Here is a tiny trained network, its code and every weight. The questions are about switching its units off for an input and a target symbol, where a switched-off unit gives its printed mean instead of its output.

import numpy as np


def w(rows, s, z=0):
    codes = np.array(rows[::2]) - 128.0
    scale = np.full(codes.shape[1], s)
    scale[-1] = z or s
    return codes * scale


def f(y):
    return y / 2 * (1 + np.tanh(0.7978845608 * (y + 0.044715 * y**3)))


def softmax(a):
    e = np.exp(a - a.max(-1, keepdims=True))
    return e / e.sum(-1, keepdims=True)


def log_softmax(a):
    a = a - a.max(-1, keepdims=True)
    return a - np.log(np.exp(a).sum(-1, keepdims=True))


def net(x, mask):
    ids = ['ΛΠηθξω'.index(c) for c in x.split()]
    T = len(ids)
    res = E[ids] + P[:T]
    r = res
    for j in range(2):
        rows = slice(4 * j, 4 * j + 4)
        q, k, v = (r @ M[0][rows].T for M in (Q, K, V))
        z = softmax(np.where(np.tri(T) > 0, q @ k.T / 4**0.5, -1e9)) @ v
        o = O[0][rows]
        res = res + np.where(mask[j], z, o[:, -1]) @ o[:, :-1]
    y = f(res @ A[0][:, :-1].T + A[0][:, -1])
    res = res + np.where(mask[2:18], y, B[0][:, -1]) @ B[0][:, :-1]
    return log_softmax(res[-1] @ U[:, :-1].T + U[:, -1])


Q, K, V, O, A, B = {}, {}, {}, {}, {}, {}
E = w([
[76,174,45],'Λ',
[34,50,63],'Π',
[242,110,58],'η',
[252,160,75],'θ',
[182,21,134],'ξ',
[137,151,130],'ω',
],0.011)
P = w([
[27,127,254],'0',
[166,69,103],'1',
[9,81,79],'2',
[127,131,174],'3',
[175,56,103],'4',
[77,109,160],'5',
[124,132,181],'6',
[177,53,100],'7',
[84,106,167],'8',
[127,131,183],'9',
[180,46,100],'10',
[51,98,103],'11',
[124,132,189],'12',
[173,47,102],'13',
],0.0086)
Q[0] = w([
[108,114,180],'head 1',
[158,140,138],'head 1',
[201,154,193],'head 1',
[119,132,46],'head 1',
[136,3,34],'head 2',
[109,137,154],'head 2',
[172,52,116],'head 2',
[125,203,117],'head 2',
],0.026)
K[0] = w([
[94,104,150],'head 1',
[133,147,156],'head 1',
[120,168,231],'head 1',
[175,135,44],'head 1',
[190,125,6],'head 2',
[137,98,161],'head 2',
[172,210,67],'head 2',
[64,116,148],'head 2',
],0.027)
V[0] = w([
[115,80,185],'head 1',
[176,26,1],'head 1',
[158,109,107],'head 1',
[157,62,91],'head 1',
[172,136,147],'head 2',
[163,153,151],'head 2',
[97,98,225],'head 2',
[132,234,83],'head 2',
],0.0054)
O[0] = w([
[107,111,156,195],'head 1',
[64,118,2,253],'head 1',
[131,111,91,155],'head 1',
[97,109,71,214],'head 1',
[163,130,146,173],'head 2',
[150,126,157,131],'head 2',
[84,30,134,35],'head 2',
[116,180,185,23],'head 2',
],0.0079,0.0013)
A[0] = w([
[193,145,182,49],'neuron 1',
[42,146,140,8],'neuron 2',
[154,112,166,111],'neuron 3',
[205,136,99,139],'neuron 4',
[146,184,164,171],'neuron 5',
[121,122,130,110],'neuron 6',
[125,122,131,125],'neuron 7',
[121,124,128,132],'neuron 8',
[49,204,128,140],'neuron 9',
[91,131,108,119],'neuron 10',
[153,155,214,60],'neuron 11',
[80,158,138,71],'neuron 12',
[214,106,79,1],'neuron 13',
[116,136,181,30],'neuron 14',
[174,191,90,149],'neuron 15',
[202,248,95,28],'neuron 16',
],0.016,0.006)
B[0] = w([
[77,164,144,194],'neuron 1',
[255,132,151,148],'neuron 2',
[124,72,106,182],'neuron 3',
[187,67,106,252],'neuron 4',
[202,134,67,178],'neuron 5',
[120,128,133,120],'neuron 6',
[121,130,128,129],'neuron 7',
[125,132,134,134],'neuron 8',
[88,185,139,180],'neuron 9',
[129,86,180,179],'neuron 10',
[90,176,155,205],'neuron 11',
[195,139,120,119],'neuron 12',
[133,204,225,215],'neuron 13',
[141,80,130,137],'neuron 14',
[113,187,33,211],'neuron 15',
[33,67,196,191],'neuron 16',
],0.028,0.0046)
U = w([
[141,225,145,52],'Λ',
[165,107,201,4],'Π',
[199,139,4,211],'η',
[60,190,64,110],'θ',
[48,52,139,93],'ξ',
[3,191,239,194],'ω',
],0.0051,0.0018)

Each question gives the input, a string of symbols that net reads in full, and the target symbol t.
The units are the heads (4 rows each of Q, K, V and O) and the neurons (one row each of A and B). Each row of codes is followed by its name. A weight is (code - 128) times the scale printed after its matrix; where a second scale follows, it is the last column's (O, A, B and U).
mask holds one flag per unit, heads first, then neurons. A switched-off unit (its flag False) gives its mean, the last column of its rows in O or B, instead of its output. The means were averaged over made-up inputs and are rounded, as every weight is.
A unit's drop is (log p(t) with every unit on - log p(t) with that unit switched off) / (log p(t) with every unit on - log p(t) with every unit switched off).
The circuit of an input: a set's keep is (log p(t) with only the set's units on - log p(t) with every unit switched off) / (log p(t) with every unit on - log p(t) with every unit switched off). Starting from the 12 units with the biggest drops (on a tie, the unit counted first), units are removed one at a time, each time the one whose removal leaves the highest keep (on an exact tie, the one counted first), for as long as the keep stays at least 0.8.
circuit, biggest first: the units of the circuit, biggest drop first
unit that matters most: the unit with the biggest drop
k most important neurons: the k neurons with the biggest drops, biggest first
heads that matter: for each layer, one digit per head in row order, 1 if its drop is at least 0.15 and else 0, layers parted by /
drop of u: that unit's drop, to one decimal
input ω ξ θ ω Λ ω ω ω ω η ω ω ω ξ, target Π: circuit, biggest first	[neuron 13; neuron 15; neuron 4]
input ω ω ξ ω ξ ω θ ω ξ ξ Λ θ ξ, target ω: unit that matters most	neuron 11
input ω Λ Λ, target Λ: heads that matter	01
input ω θ ω ω ω ω ω ω ξ Π ω, target η: heads that matter	00
input ξ ω ω η ω θ ω ω θ ω θ Λ, target Λ: circuit, biggest first	[neuron 2; neuron 9; neuron 16]
input ω ω Λ Λ ξ ω η, target ω: circuit, biggest first	[neuron 1; head 1]
input ω ω ω θ θ ω θ, target ω: 2 most important neurons	[neuron 16; neuron 1]
input ω Π ω η, target ω: 3 most important neurons	[neuron 16; neuron 1; neuron 13]
input ω Π Λ η ω ξ ω η, target Λ: 4 most important neurons	[neuron 13; neuron 15; neuron 4; neuron 3]
input ω ξ Π ξ ξ θ θ, target ω: 3 most important neurons	[neuron 1; neuron 16; neuron 11]
input θ ω ξ ω Λ ξ ξ θ Λ ω ξ η ω ξ, target Π: drop of neuron 2	0.0
input ω ω θ Π ξ θ ω ω θ η η Π Π ω, target η: drop of neuron 16	0.1
input ξ ω ξ ω θ ξ ω ω ω ω, target ξ: drop of neuron 10	-0.1
input ω Λ Λ ω ω ω θ η, target Λ: unit that matters most	neuron 13
